Below are the code and all the weights of a small trained network. Each question names an input and a class and asks about switching units off, where a switched-off unit gives its printed mean instead of its output.

import numpy as np


def w(rows, s, z=0):
    codes = np.array(rows[::2]) - 128.0
    scale = np.full(codes.shape[1], s)
    scale[-1] = z or s
    return codes * scale


def norm(h):
    return h / np.sqrt((h * h).mean(-1, keepdims=True) + 1e-5)


def f(y):
    return np.maximum(y, 0)


def log_softmax(a):
    a = a - a.max(-1, keepdims=True)
    return a - np.log(np.exp(a).sum(-1, keepdims=True))


def net(x, mask):
    res = np.array(x, float).reshape(1, 2) / 4 @ E
    u = 0
    for l in range(2):
        y = f(norm(res) @ A[l][:, :-1].T + A[l][:, -1])
        res = res + np.where(mask[u : u + 7], y, B[l][:, -1]) @ B[l][:, :-1]
        u += 7
    return log_softmax(norm(res)[-1] @ U[:, :-1].T + U[:, -1])


A, B = {}, {}
E = w([
[156,193,199,54,109,147],'x0',
[162,2,161,225,121,199],'x1',
],0.0062)
A[0] = w([
[170,103,195,130,158,185,86],'0.n0',
[126,75,116,148,167,106,127],'0.n1',
[153,107,144,167,143,141,86],'0.n2',
[75,151,216,163,231,31,2],'0.n3',
[76,81,245,80,128,189,123],'0.n4',
[133,179,118,105,97,197,94],'0.n5',
[166,107,105,143,162,172,101],'0.n6',
],0.011,0.0096)
B[0] = w([
[59,84,52,121,90,157,222],'0.n0',
[165,141,137,84,182,99,225],'0.n1',
[190,205,173,88,90,19,184],'0.n2',
[243,202,254,243,226,213,128],'0.n3',
[185,119,186,146,167,61,253],'0.n4',
[156,199,166,90,169,46,175],'0.n5',
[87,95,104,121,67,174,187],'0.n6',
],0.0091,0.0053)
A[1] = w([
[189,227,182,42,121,48,77],'1.n0',
[226,97,210,211,192,181,1],'1.n1',
[135,182,238,51,62,112,66],'1.n2',
[180,168,158,206,254,54,87],'1.n3',
[212,70,138,97,98,205,70],'1.n4',
[100,34,200,99,61,169,18],'1.n5',
[169,6,188,185,216,212,101],'1.n6',
],0.0073,0.0057)
B[1] = w([
[130,77,129,202,75,190,255],'1.n0',
[204,214,202,118,248,66,149],'1.n1',
[87,126,65,78,203,98,187],'1.n2',
[192,112,205,143,138,83,193],'1.n3',
[89,90,91,145,69,100,153],'1.n4',
[75,201,2,157,91,216,151],'1.n5',
[60,226,109,65,135,167,196],'1.n6',
],0.0098,0.0081)
U = w([
[24,201,26,98,43,194,170],'0',
[198,199,214,80,247,35,152],'1',
[185,28,161,227,46,135,192],'2',
[139,39,144,22,161,247,2],'3',
],0.013,0.0096)

Each question gives the input, the list of numbers given to net, and the class t.
The units are the neurons (one row each of A and B). Each row of codes is followed by its name. A weight is (code - 128) times the scale printed after its matrix; where a second scale follows, it is the last column's (A, B and U).
mask holds one flag per neuron, layer by layer. A switched-off neuron (its flag False) gives its mean, the last column of its row in B, instead of its output. The means were averaged over made-up inputs and are rounded, as every weight is.
A unit's drop is (log p(t) with every unit on - log p(t) with that unit switched off) / (log p(t) with every unit on - log p(t) with every unit switched off).
The circuit of an input: a set's keep is (log p(t) with only the set's units on - log p(t) with every unit switched off) / (log p(t) with every unit on - log p(t) with every unit switched off). Starting from the 12 units with the biggest drops (on a tie, the unit counted first), units are removed one at a time, each time the one whose removal leaves the highest keep (on an exact tie, the one counted first), for as long as the keep stays at least 0.8.
units of the circuit, in order: the units of the circuit, biggest drop first
top k neurons: the k neurons with the biggest drops, biggest first
k most important neurons of layer l: the k neurons of layer l with the biggest drops, biggest first
input [8,8], class 0: units of the circuit, in order : 0.n0, 1.n5
input [6,5], class 1: units of the circuit, in order : 1.n1
input [4,5], class 0: top 3 neurons : 0.n0, 0.n6, 1.n5
input [5,-5], class 0: 3 most important neurons of layer 0 : 0.n4, 0.n1, 0.n2
input [-3,-1], class 2: top 3 neurons : 0.n0, 0.n1, 1.n6
input [1,0], class 2: 3 most important neurons of layer 1 : 1.n0, 1.n6, 1.n1
input [-5,6], class 0: top 3 neurons : 0.n4, 0.n6, 1.n6
input [-6,-3], class 1: top 2 neurons : 1.n0, 0.n0
input [-8,-5], class 1: top 3 neurons : 1.n0, 0.n0, 0.n6
input [-7,-5], class 1: top 3 neurons : 1.n0, 0.n0, 0.n6
input [0,-7], class 0: top 2 neurons : 0.n4, 1.n0
input [-3,-2], class 2: 3 most important neurons of layer 1 : 1.n6, 1.n2, 1.n1
input [-6,3], class 1: 2 most important neurons of layer 0 : 0.n1, 0.n0
input [3,-4], class 0: top 2 neurons : 0.n4, 0.n1
input [0,0], class 2: top 4 neurons : 1.n6, 1.n1, 1.n5, 0.n6
input [-4,2], class 1: units of the circuit, in order : 1.n0
input [3,6], class 0: top 2 neurons : 0.n0, 0.n6
input [-4,4], class 0: 3 most important neurons of layer 0 : 0.n4, 0.n6, 0.n5
input [-6,-2], class 1: top 2 neurons : 1.n0, 0.n2
input [-2,0], class 2: 2 most important neurons of layer 0 : 0.n0, 0.n1
input [0,1], class 2: 2 most important neurons of layer 0 : 0.n2, 0.n4
input [-6,-4], class 1: 2 most important neurons of layer 0 : 0.n0, 0.n2
